Here is a tiny trained network, its code and every weight. The questions are about switching its units off for an input and a target symbol, where a switched-off unit gives its printed mean instead of its output.

import numpy as np


def w(rows, s, z=0):
    codes = np.array(rows[::2]) - 128.0
    scale = np.full(codes.shape[1], s)
    scale[-1] = z or s
    return codes * scale


def f(y):
    return y / 2 * (1 + np.tanh(0.7978845608 * (y + 0.044715 * y**3)))


def softmax(a):
    e = np.exp(a - a.max(-1, keepdims=True))
    return e / e.sum(-1, keepdims=True)


def log_softmax(a):
    a = a - a.max(-1, keepdims=True)
    return a - np.log(np.exp(a).sum(-1, keepdims=True))


def net(x, mask):
    ids = ['γδεηθλμπτφψ'.index(c) for c in x.split()]
    T = len(ids)
    res = E[ids] + P[:T]
    r = res
    for j in range(3):
        rows = slice(2 * j, 2 * j + 2)
        q, k, v = (r @ M[0][rows].T for M in (Q, K, V))
        z = softmax(np.where(np.tri(T) > 0, q @ k.T / 2**0.5, -1e9)) @ v
        o = O[0][rows]
        res = res + np.where(mask[j], z, o[:, -1]) @ o[:, :-1]
    y = f(res @ A[0][:, :-1].T + A[0][:, -1])
    res = res + np.where(mask[3:11], y, B[0][:, -1]) @ B[0][:, :-1]
    return log_softmax(res[-1] @ U[:, :-1].T + U[:, -1])


Q, K, V, O, A, B = {}, {}, {}, {}, {}, {}
E = w([
[70,107,254],'γ',
[255,35,96],'δ',
[106,192,149],'ε',
[135,214,166],'η',
[104,152,4],'θ',
[171,113,35],'λ',
[119,208,155],'μ',
[144,219,175],'π',
[136,131,20],'τ',
[213,84,57],'φ',
[119,192,148],'ψ',
],0.0092)
P = w([
[115,81,90],'0',
[171,235,129],'1',
[171,217,153],'2',
[166,221,162],'3',
[58,101,148],'4',
[32,117,140],'5',
[10,123,132],'6',
],0.011)
Q[0] = w([
[230,171,126],'H0',
[64,116,194],'H0',
[218,185,92],'H1',
[204,122,24],'H1',
[141,254,192],'H2',
[148,192,163],'H2',
],0.0084)
K[0] = w([
[105,38,73],'H0',
[66,179,186],'H0',
[13,80,91],'H1',
[108,7,10],'H1',
[73,62,170],'H2',
[94,96,129],'H2',
],0.011)
V[0] = w([
[170,140,87],'H0',
[119,148,189],'H0',
[250,132,154],'H1',
[61,128,99],'H1',
[102,95,131],'H2',
[192,152,132],'H2',
],0.019)
O[0] = w([
[84,150,123,100],'H0',
[170,111,205,254],'H0',
[251,113,97,192],'H1',
[2,110,153,76],'H1',
[190,160,161,122],'H2',
[111,71,63,100],'H2',
],0.012,0.0028)
A[0] = w([
[178,213,231,77],'N0',
[204,202,102,209],'N1',
[84,210,174,255],'N2',
[75,87,210,165],'N3',
[135,24,228,54],'N4',
[161,251,172,225],'N5',
[171,178,2,145],'N6',
[196,95,33,218],'N7',
],0.0093,0.0075)
B[0] = w([
[146,187,10,236],'N0',
[91,101,200,222],'N1',
[112,54,119,235],'N2',
[133,168,187,177],'N3',
[173,136,85,177],'N4',
[128,77,184,254],'N5',
[221,158,102,184],'N6',
[76,179,193,194],'N7',
],0.011,0.012)
U = w([
[105,68,238,253],'γ',
[220,105,134,131],'δ',
[126,68,88,93],'ε',
[106,159,143,63],'η',
[45,158,122,99],'θ',
[131,166,45,185],'λ',
[117,131,121,59],'μ',
[99,179,158,52],'π',
[139,40,3,151],'τ',
[119,216,115,54],'φ',
[117,113,113,76],'ψ',
],0.012,0.0055)

Each question gives the input, a string of symbols that net reads in full, and the target symbol t.
The units are the heads (2 rows each of Q, K, V and O) and the neurons (one row each of A and B). Each row of codes is followed by its name. A weight is (code - 128) times the scale printed after its matrix; where a second scale follows, it is the last column's (O, A, B and U).
mask holds one flag per unit, heads first, then neurons. A switched-off unit (its flag False) gives its mean, the last column of its rows in O or B, instead of its output. The means were averaged over made-up inputs and are rounded, as every weight is.
A unit's drop is (log p(t) with every unit on - log p(t) with that unit switched off) / (log p(t) with every unit on - log p(t) with every unit switched off).
The circuit of an input: a set's keep is (log p(t) with only the set's units on - log p(t) with every unit switched off) / (log p(t) with every unit on - log p(t) with every unit switched off). Starting from all 11 units, units are removed one at a time, each time the one whose removal leaves the highest keep (on an exact tie, the one counted first), for as long as the keep stays at least 0.8.
units of the circuit, in order: the units of the circuit, biggest drop first
unit that matters most: the unit with the biggest drop
top k neurons: the k neurons with the biggest drops, biggest first
which heads matter: for each layer, one digit per head in row order, 1 if its drop is at least 0.15 and else 0, layers parted by /
drop when u is switched off: that unit's drop, to one decimal
input ε θ γ θ γ λ λ, target θ: unit that matters most	N5
input γ γ γ γ γ λ, target γ: top 3 neurons	(N0, N6, N3)
input φ ε μ θ, target φ: top 3 neurons	(N7, N6, N2)
input η τ π, target γ: top 2 neurons	(N1, N5)
input π θ γ μ, target γ: top 3 neurons	(N1, N5, N4)
input τ γ θ θ, target τ: top 4 neurons	(N7, N2, N1, N3)
input γ λ ψ, target γ: which heads matter	000
input ε θ δ η, target γ: which heads matter	000
input μ λ δ δ π τ, target δ: which heads matter	010
input θ γ γ μ ε τ, target γ: top 2 neurons	(N0, N6)
input γ φ λ λ φ θ, target λ: top 4 neurons	(N6, N5, N3, N1)
input θ φ θ φ φ γ θ, target φ: which heads matter	010
input γ γ δ γ η ψ γ, target δ: which heads matter	100
input θ η λ, target θ: which heads matter	110
input θ γ λ γ, target δ: top 2 neurons	(N0, N7)
input λ φ λ θ, target λ: unit that matters most	H0
input λ γ η λ, target λ: top 4 neurons	(N6, N5, N1, N3)
input φ τ ε τ, target φ: which heads matter	111
input λ θ γ τ, target λ: which heads matter	111
input γ λ μ, target γ: top 4 neurons	(N5, N1, N2, N6)
input δ φ δ γ λ θ, target δ: units of the circuit, in order	(H1)
input γ φ τ, target γ: which heads matter	000
input τ γ τ λ, target τ: units of the circuit, in order	(H1, H0, N7, N2)
input η γ γ ε, target γ: top 3 neurons	(N1, N5, N4)
input γ θ θ, target γ: top 2 neurons	(N0, N5)
input τ θ γ φ, target τ: top 2 neurons	(N7, N1)
input ψ θ η, target γ: top neuron	(N5)
input μ γ θ ε, target γ: top 3 neurons	(N5, N1, N4)
input γ ψ γ δ, target γ: drop when N6 is switched off	0.1
